Below are the code and all the weights of a small trained network. Each question names an input and a class and asks about switching units off, where a switched-off unit gives its printed mean instead of its output.

import numpy as np


def w(rows, s, z=0):
    codes = np.array(rows[::2]) - 128.0
    scale = np.full(codes.shape[1], s)
    scale[-1] = z or s
    return codes * scale


def f(y):
    return np.maximum(y, 0)


def log_softmax(a):
    a = a - a.max(-1, keepdims=True)
    return a - np.log(np.exp(a).sum(-1, keepdims=True))


def net(x, mask):
    res = np.array(x, float).reshape(1, 8) / 4 @ E
    y = f(res @ A[0][:, :-1].T + A[0][:, -1])
    res = res + np.where(mask, y, B[0][:, -1]) @ B[0][:, :-1]
    return log_softmax(res[-1] @ U[:, :-1].T + U[:, -1])


A, B = {}, {}
E = w([
[51,163,36,60,79,201,89,210],'x0',
[132,126,122,121,132,125,128,126],'x1',
[122,121,125,118,131,115,131,134],'x2',
[127,131,130,133,125,142,131,118],'x3',
[129,127,125,124,131,127,126,128],'x4',
[126,136,132,142,122,159,133,105],'x5',
[64,197,45,213,193,73,103,94],'x6',
[136,197,179,98,246,186,187,196],'x7',
],0.012)
A[0] = w([
[163,149,191,184,217,109,192,126,128],'neuron 1',
[81,224,114,82,188,183,188,228,82],'neuron 2',
[102,164,155,39,130,197,141,216,182],'neuron 3',
[59,136,103,105,14,117,45,131,141],'neuron 4',
[174,94,138,179,56,37,172,36,199],'neuron 5',
[129,74,104,80,16,177,61,152,210],'neuron 6',
[165,103,195,154,188,124,170,132,155],'neuron 7',
[169,65,204,75,75,169,133,168,254],'neuron 8',
[65,215,59,187,180,73,117,81,148],'neuron 9',
[58,151,2,79,97,204,119,185,135],'neuron 10',
[163,153,200,136,214,105,197,110,131],'neuron 11',
[198,86,252,122,130,154,157,144,246],'neuron 12',
[167,75,177,169,98,26,115,38,181],'neuron 13',
[76,199,40,211,200,74,111,96,146],'neuron 14',
],0.0094,0.007)
B[0] = w([
[100,201,74,110,200,63,136,82,209],'neuron 1',
[151,244,244,38,168,168,31,163,219],'neuron 2',
[202,114,174,109,104,176,179,125,229],'neuron 3',
[77,88,54,180,26,76,166,108,213],'neuron 4',
[71,196,207,157,86,200,1,220,245],'neuron 5',
[143,104,94,93,32,186,198,25,231],'neuron 6',
[168,49,137,134,188,56,154,79,194],'neuron 7',
[219,92,117,71,76,174,161,87,238],'neuron 8',
[49,174,70,175,184,118,63,160,239],'neuron 9',
[83,73,127,218,72,172,110,253,238],'neuron 10',
[96,92,52,123,211,12,189,80,207],'neuron 11',
[236,87,157,120,168,100,160,75,236],'neuron 12',
[213,217,218,57,80,209,50,205,246],'neuron 13',
[10,208,147,129,135,51,70,209,249],'neuron 14',
],0.0088,0.018)
U = w([
[245,131,236,43,93,236,85,126,181],'0',
[101,224,196,112,141,168,52,207,157],'1',
[222,30,130,99,209,53,226,53,244],'2',
[92,172,42,120,244,1,137,70,3],'3',
[154,43,8,100,19,164,208,52,122],'4',
[57,72,5,251,73,92,108,176,44],'5',
],0.0084,0.0031)

Each question gives the input, the list of numbers given to net, and the class t.
The units are the neurons (one row each of A and B). Each row of codes is followed by its name. A weight is (code - 128) times the scale printed after its matrix; where a second scale follows, it is the last column's (A, B and U).
mask holds one flag per neuron, in row order. A switched-off neuron (its flag False) gives its mean, the last column of its row in B, instead of its output. The means were averaged over made-up inputs and are rounded, as every weight is.
A unit's drop is (log p(t) with every unit on - log p(t) with that unit switched off) / (log p(t) with every unit on - log p(t) with every unit switched off).
The circuit of an input: a set's keep is (log p(t) with only the set's units on - log p(t) with every unit switched off) / (log p(t) with every unit on - log p(t) with every unit switched off). Starting from the 12 units with the biggest drops (on a tie, the unit counted first), units are removed one at a time, each time the one whose removal leaves the highest keep (on an exact tie, the one counted first), for as long as the keep stays at least 0.8.
units of the circuit, in order: the units of the circuit, biggest drop first
k most important neurons: the k neurons with the biggest drops, biggest first
drop of u: that unit's drop, to one decimal
input [4,6,-1,-4,5,-4,-4,0], class 4: 3 most important neurons : (neuron 13; neuron 5; neuron 6)
input [6,-3,-6,-5,-3,-2,0,6], class 0: units of the circuit, in order : (neuron 3)
input [1,-7,-4,3,5,-2,0,5], class 0: 2 most important neurons : (neuron 2; neuron 14)
input [0,-8,6,-3,6,4,-2,4], class 2: 2 most important neurons : (neuron 13; neuron 5)
input [1,-5,3,-1,7,-2,-4,-1], class 4: 3 most important neurons : (neuron 13; neuron 2; neuron 5)
input [1,8,1,-2,6,2,-2,0], class 4: 2 most important neurons : (neuron 13; neuron 2)
input [5,-6,8,-4,6,-6,-5,1], class 0: 2 most important neurons : (neuron 2; neuron 11)
input [-8,7,0,-8,7,-6,0,4], class 2: 3 most important neurons : (neuron 12; neuron 14; neuron 9)
input [8,5,1,8,4,4,0,-3], class 4: 2 most important neurons : (neuron 6; neuron 14)
input [6,8,-7,-7,-3,-1,1,-3], class 5: 2 most important neurons : (neuron 10; neuron 8)
input [6,-7,7,2,-6,1,0,8], class 0: 4 most important neurons : (neuron 3; neuron 14; neuron 9; neuron 5)
input [1,-7,-3,7,3,7,5,-1], class 5: 2 most important neurons : (neuron 13; neuron 2)
input [0,6,-6,-1,-5,-8,1,5], class 3: 2 most important neurons : (neuron 13; neuron 5)
input [2,-7,-2,-4,-3,7,2,-8], class 5: units of the circuit, in order : (neuron 4)
input [1,-3,2,-1,1,-3,-4,6], class 0: 3 most important neurons : (neuron 2; neuron 3; neuron 4)
input [6,-6,4,-2,4,8,0,0], class 4: 3 most important neurons : (neuron 13; neuron 5; neuron 14)
input [7,-6,3,3,-2,2,3,0], class 5: drop of neuron 13 : 0.4
input [8,-8,8,1,-2,7,2,-5], class 5: drop of neuron 10 : 0.3
input [0,3,4,-7,-7,2,5,2], class 3: drop of neuron 13 : 0.6
input [-8,8,-3,-6,0,0,2,-8], class 1: units of the circuit, in order : (neuron 5)
input [8,-7,8,3,-2,-5,5,-6], class 5: drop of neuron 6 : 0.0
